array([120, 124, 111, 102, 138, 129]) Answer: 138
array([127, 152, 134, 142, 134, 131]) Answer: 134
array([137, 105, 122, 119, 136, 127]) Answer: 136
array([102, 135, 132,  99, 106, 121]) Answer: 106
array([121, 147, 106, 113, 144, 109]) Answer: 144
array([122, 128, 130, 100, 134, 147]) Answer: 134
---
[[138 120 126 132 126 124 126]
 [124 102 121 130 121 126 131]
 [130 131 126 134 128 124 120]] -> 126

[[124 109 136 131]
 [154 124 136 126]
 [125 149 104 131]] -> 104

[[110 129 133 135 135 148 120]
 [118 126 135 126 132 151 114]
 [146 127 129 111 117 119 125]] -> 129

[[131 117 118 135 109]
 [130 105 124 142 106]
 [132 108 137 132 109]] -> 137

[[107 153 102 150 101]
 [102 150 103 150 101]
 [104 150 104 149 103]] -> 104

[[124 148 148 143 122 152]
 [137 127 128 121 121 137]
 [123 125 136 104 127 134]] -> 136

[[103 154 102 153 101]
 [100 154 104 154 101]
 [103 155 100 154 101]] -> 100
---
Input: [145 152 127 124]
Output: 127

Input:
[[144 155 114 132 118 133 135]
 [144 154 114 131 118 130 136]]
Output: 130

Input:
[[123 135 137 124 130]
 [122 102 103 144 123]]
Output: 144

Input:
[[135 138 144 124 135]
 [143 142 116 121 106]]
Output: 121

Input: [150 118 131 148 149 116]
Output: 149

Input: [107 105 114 120 152 130 102]
Output: 130
---
[139 123 141 100 127 125 121] >> 121, 139

[[132 107 148 153]
 [142 116 141 136]] >> 153, 142

[[123 151 143 127 115 133 150]
 [121 110 120 139 133 123 110]
 [123 137 135 131 122 129 137]] >> 150, 123

[111 143 155 125 144 144 136] >> 136, 111

[[138 102 109 108 104]
 [144 120 148 128 127]] >> 104, 144

[[125 127 127 130 128 123 128]
 [125 132 126 123 136 146 132]
 [112 125 107 156 141 113 121]] >> 128, 112
---
[145 155 156 119 131] Answer: 156, 156
[129 138 113 101 135 124 141] Answer: 101, 141
[107  99 144  99 131 142 118] Answer: 99, 144
[108 122 156 134 133] Answer: 156, 156
[140 147 128 156 149] Answer: 128, 156
[150 139 158 137 115 141 138] Answer: 137, 158
---
[[125 125 128 125]
 [155 146 100 157]
 [128 129 128 128]] -> 128

[150 152 111 134 131 144] -> 144

[[152 132 119 107 128 124]
 [132 128 106 122 100 134]
 [128 125 121 105 130 103]] -> 103

[137 157 105 104  99] -> 99

[109 139 144 157 158 106 138] -> 138

[103 123 119 123] -> 123

[[126 126 127 125 130 129 127]
 [124 124 127 126 133 129 126]
 [120 117 111 100 127 147 129]] -> 129

[[132 137 131 151 151 125 111]
 [124 121 130 114 108 125 131]
 [127 121 126 108  99 129 148]] -> 148

[[144 139 153 149 142]
 [142 144 133 140 136]] -> 136
---
[[130, 130, 129, 130, 128, 129, 154], [130, 130, 129, 130, 128, 129, 156], [126, 127, 128, 126, 128, 127, 107]] out 128
[[122, 119, 112, 142, 135, 132, 133], [127, 133, 131, 151, 105, 125, 143], [121, 117, 117, 136, 112, 120, 124]] out 117
[[128, 131, 128, 127, 128, 130, 128], [128, 152, 132, 112, 123, 127, 127], [127, 122, 126, 131, 129, 129, 127]] out 126
[[122, 149, 143, 108, 134, 101, 136], [134, 121, 129, 107, 128, 140, 99], [139, 139, 134, 133, 155, 98, 114]] out 134
[[129, 123, 116, 135, 130, 128, 143], [131, 128, 134, 120, 128, 135, 98], [129, 123, 123, 130, 131, 126, 137]] out 123
[[123, 142, 140, 136, 146, 130, 147], [143, 125, 133, 148, 143, 138, 103], [122, 118, 123, 129, 135, 128, 130]] out 123
---
122	156	147	125	120 Answer: 156, 147
151	131	138	129	158 Answer: 158, 151
156	122	131	134	119 Answer: 156, 134
150	126	120	119	129	143	135 Answer: 150, 143
122	99	108	148	134	102 Answer: 148, 134
155	114	142	125	156	130	101 Answer: 156, 155
100	142	155	130 Answer: 155, 142
139	156	109	136	155	140 Answer: 156, 155
---
Q: array([137, 139, 158, 110, 125, 132])
A: 137

Q:
array([[149, 141, 124, 140, 112, 132],
       [115, 158, 115, 146, 109, 115]])
A: 146

Q: array([141, 123, 106, 133, 112, 131])
A: 131

Q: array([105, 120, 132, 144, 103, 139, 111])
A: 132

Q:
array([[120, 132, 128, 111, 117, 138, 125],
       [132, 118, 113, 117, 107, 113, 138],
       [139, 142, 154, 108, 133, 126, 132]])
A: 139

Q: array([100, 105, 119, 126])
A: 105

Q: array([155, 128, 138, 122, 131, 115])
A: 131

Q: array([129,  99, 134, 154, 139])
A: 134
---
[125 103 117 117 120] >> 125, 120

[124 103 147 140] >> 124, 140

[[131  99 125 125]
 [131 116 125 125]] >> 131, 125

[120 116 104 104 108 113 130] >> 120, 130

[[106 109 119 129]
 [107 100 105 120]] >> 106, 120

[114 128 119 153 142 110 127] >> 114, 127

[152 133 115 134] >> 152, 134
